Here is a tiny trained network, its code and every weight. The questions are about switching its units off for an input and a target symbol, where a switched-off unit gives its printed mean instead of its output.

import numpy as np


def w(rows, s, z=0):
    codes = np.array(rows[::2]) - 128.0
    scale = np.full(codes.shape[1], s)
    scale[-1] = z or s
    return codes * scale


def norm(h):
    return h / np.sqrt((h * h).mean(-1, keepdims=True) + 1e-5)


def f(y):
    return np.maximum(y, 0)


def softmax(a):
    e = np.exp(a - a.max(-1, keepdims=True))
    return e / e.sum(-1, keepdims=True)


def log_softmax(a):
    a = a - a.max(-1, keepdims=True)
    return a - np.log(np.exp(a).sum(-1, keepdims=True))


def net(x, mask):
    ids = ['ΔΨαβζημτ'.index(c) for c in x.split()]
    T = len(ids)
    res = E[ids] + P[:T]
    q, k, v = (norm(res) @ M[0].T for M in (Q, K, V))
    z = softmax(np.where(np.tri(T) > 0, q @ k.T / 4**0.5, -1e9)) @ v
    res = res + np.where(mask[0], z, O[0][:, -1]) @ O[0][:, :-1]
    y = f(norm(res) @ A[0][:, :-1].T + A[0][:, -1])
    res = res + np.where(mask[1:13], y, B[0][:, -1]) @ B[0][:, :-1]
    return log_softmax(norm(res)[-1] @ U[:, :-1].T + U[:, -1])


Q, K, V, O, A, B = {}, {}, {}, {}, {}, {}
E = w([
[139,146,147,153,76,154],'Δ',
[128,189,145,164,52,138],'Ψ',
[137,150,155,138,116,176],'α',
[86,177,163,114,123,150],'β',
[91,198,186,92,98,142],'ζ',
[150,160,179,83,117,206],'η',
[97,101,169,169,161,97],'μ',
[177,67,254,79,125,116],'τ',
],0.00073)
P = w([
[149,129,100,127,158,98],'0',
[86,104,1,66,97,166],'1',
[143,174,134,165,137,136],'2',
[191,131,201,117,193,82],'3',
[77,86,45,84,92,153],'4',
[132,164,154,166,135,162],'5',
[185,137,212,128,186,104],'6',
[63,81,78,103,76,146],'7',
[108,151,191,176,121,189],'8',
[172,153,221,141,180,150],'9',
[47,62,114,111,72,140],'10',
[127,154,179,159,153,208],'11',
],0.0017)
Q[0] = w([
[248,255,230,172,239,206],'h0',
[19,21,18,36,19,162],'h0',
[238,244,201,123,198,244],'h0',
[8,25,20,21,13,53],'h0',
],0.0036)
K[0] = w([
[3,39,239,164,20,211],'h0',
[236,183,10,133,191,64],'h0',
[14,55,176,227,26,220],'h0',
[240,195,26,130,238,27],'h0',
],0.0035)
V[0] = w([
[22,112,135,174,69,84],'h0',
[129,98,3,218,128,171],'h0',
[183,4,142,219,119,99],'h0',
[68,129,106,185,242,121],'h0',
],0.0023)
O[0] = w([
[77,77,30,82,150,2,8],'h0',
[62,37,36,243,81,204,227],'h0',
[223,33,139,215,142,57,38],'h0',
[4,214,132,251,244,71,160],'h0',
],0.0023,0.0011)
A[0] = w([
[89,101,67,67,25,96,186],'n0',
[49,113,197,147,132,131,161],'n1',
[42,126,131,58,112,166,6],'n2',
[126,105,126,119,62,204,119],'n3',
[95,212,144,190,65,142,39],'n4',
[183,155,146,134,242,47,130],'n5',
[28,66,62,77,73,73,204],'n6',
[138,38,80,95,2,98,135],'n7',
[177,11,73,190,34,144,46],'n8',
[39,135,101,69,88,192,33],'n9',
[133,85,167,205,136,171,201],'n10',
[103,82,70,160,59,192,138],'n11',
],0.0028,0.002)
B[0] = w([
[192,159,143,127,240,146,149],'n0',
[133,195,73,95,135,157,212],'n1',
[139,76,76,173,104,2,144],'n2',
[89,146,148,101,133,69,215],'n3',
[173,52,119,85,209,77,181],'n4',
[44,107,117,159,86,29,159],'n5',
[234,93,163,150,161,135,153],'n6',
[192,182,143,64,242,82,137],'n7',
[46,129,54,94,15,67,145],'n8',
[56,110,144,194,101,60,185],'n9',
[162,97,65,146,143,158,255],'n10',
[142,107,190,105,58,125,223],'n11',
],0.0032,0.0031)
U = w([
[217,13,25,24,8,35,40],'Δ',
[237,18,246,40,185,10,123],'Ψ',
[9,15,57,238,3,254,199],'α',
[16,165,22,220,236,8,112],'β',
[35,220,91,72,241,41,6],'ζ',
[10,241,235,13,20,192,103],'η',
[241,76,10,237,243,224,237],'μ',
[244,227,244,19,250,235,219],'τ',
],0.0036,0.0022)

Each question gives the input, a string of symbols that net reads in full, and the target symbol t.
The units are the heads (4 rows each of Q, K, V and O) and the neurons (one row each of A and B). Each row of codes is followed by its name. A weight is (code - 128) times the scale printed after its matrix; where a second scale follows, it is the last column's (O, A, B and U).
mask holds one flag per unit, heads first, then neurons. A switched-off unit (its flag False) gives its mean, the last column of its rows in O or B, instead of its output. The means were averaged over made-up inputs and are rounded, as every weight is.
A unit's drop is (log p(t) with every unit on - log p(t) with that unit switched off) / (log p(t) with every unit on - log p(t) with every unit switched off).
The circuit of an input: a set's keep is (log p(t) with only the set's units on - log p(t) with every unit switched off) / (log p(t) with every unit on - log p(t) with every unit switched off). Starting from the 12 units with the biggest drops (on a tie, the unit counted first), units are removed one at a time, each time the one whose removal leaves the highest keep (on an exact tie, the one counted first), for as long as the keep stays at least 0.8.
units of the circuit, in order: the units of the circuit, biggest drop first
top k neurons: the k neurons with the biggest drops, biggest first
drop of u: that unit's drop, to one decimal
input Δ μ α β α Δ Δ α α η η, target Δ: units of the circuit, in order : [n8; h0; n7; n6]
input η η α Δ μ α Ψ α Ψ τ β, target η: units of the circuit, in order : [h0]
input α Ψ Ψ α μ Δ, target Δ: units of the circuit, in order : [h0; n4; n11]
input η η α Δ α Δ Ψ α α Δ, target μ: units of the circuit, in order : [n11; h0; n3; n4]
input Δ α α μ α η Ψ Δ, target Δ: top 4 neurons : [n8; n7; n11; n6]
input α α μ β, target β: units of the circuit, in order : [n5; n11]
input Δ μ τ α α η μ β, target Δ: units of the circuit, in order : [n8; h0; n7; n6]
input α α η β α α Δ α α Ψ, target μ: top 3 neurons : [n11; n3; n9]
input Ψ α α α Δ, target Ψ: top 2 neurons : [n6; n7]
input η μ α η α μ α, target β: units of the circuit, in order : [n5; h0]
input β η α α η, target β: top 2 neurons : [n2; n9]
input η η α Ψ α α α τ β, target ζ: units of the circuit, in order : [h0; n11]
input α α α β β Δ μ μ η μ, target β: top 2 neurons : [n5; n11]
input ζ β α η α, target ζ: units of the circuit, in order : [h0; n2; n0]
input μ η α α η β α α Δ α η, target μ: top 2 neurons : [n6; n1]
input β η η α Δ, target β: units of the circuit, in order : [h0; n9; n6]
input β α α η β, target β: top 3 neurons : [n2; n9; n6]
input Ψ τ β α μ α α α α τ α, target Ψ: top neuron : [n6]
input Δ μ μ Δ, target β: top 2 neurons : [n5; n11]
input α β α η α Ψ, target Ψ: top 3 neurons : [n4; n11; n0]
input η α Ψ ζ, target η: top 3 neurons : [n4; n10; n5]
input β β Δ α α α α Ψ α α μ, target β: top neuron : [n2]
input β η α Δ, target τ: top 4 neurons : [n9; n11; n4; n3]
input α η α Δ α η α μ Ψ Ψ, target β: top 2 neurons : [n5; n11]
input α α μ α η α α α Ψ, target Ψ: top 2 neurons : [n4; n11]
input α α η, target η: drop of n3 : 0.2
input η μ η μ β Ψ α β η μ μ, target η: drop of n5 : 0.1
input η μ Δ α μ, target η: drop of h0 : 1.6
input η η α, target α: drop of n1 : 0.3
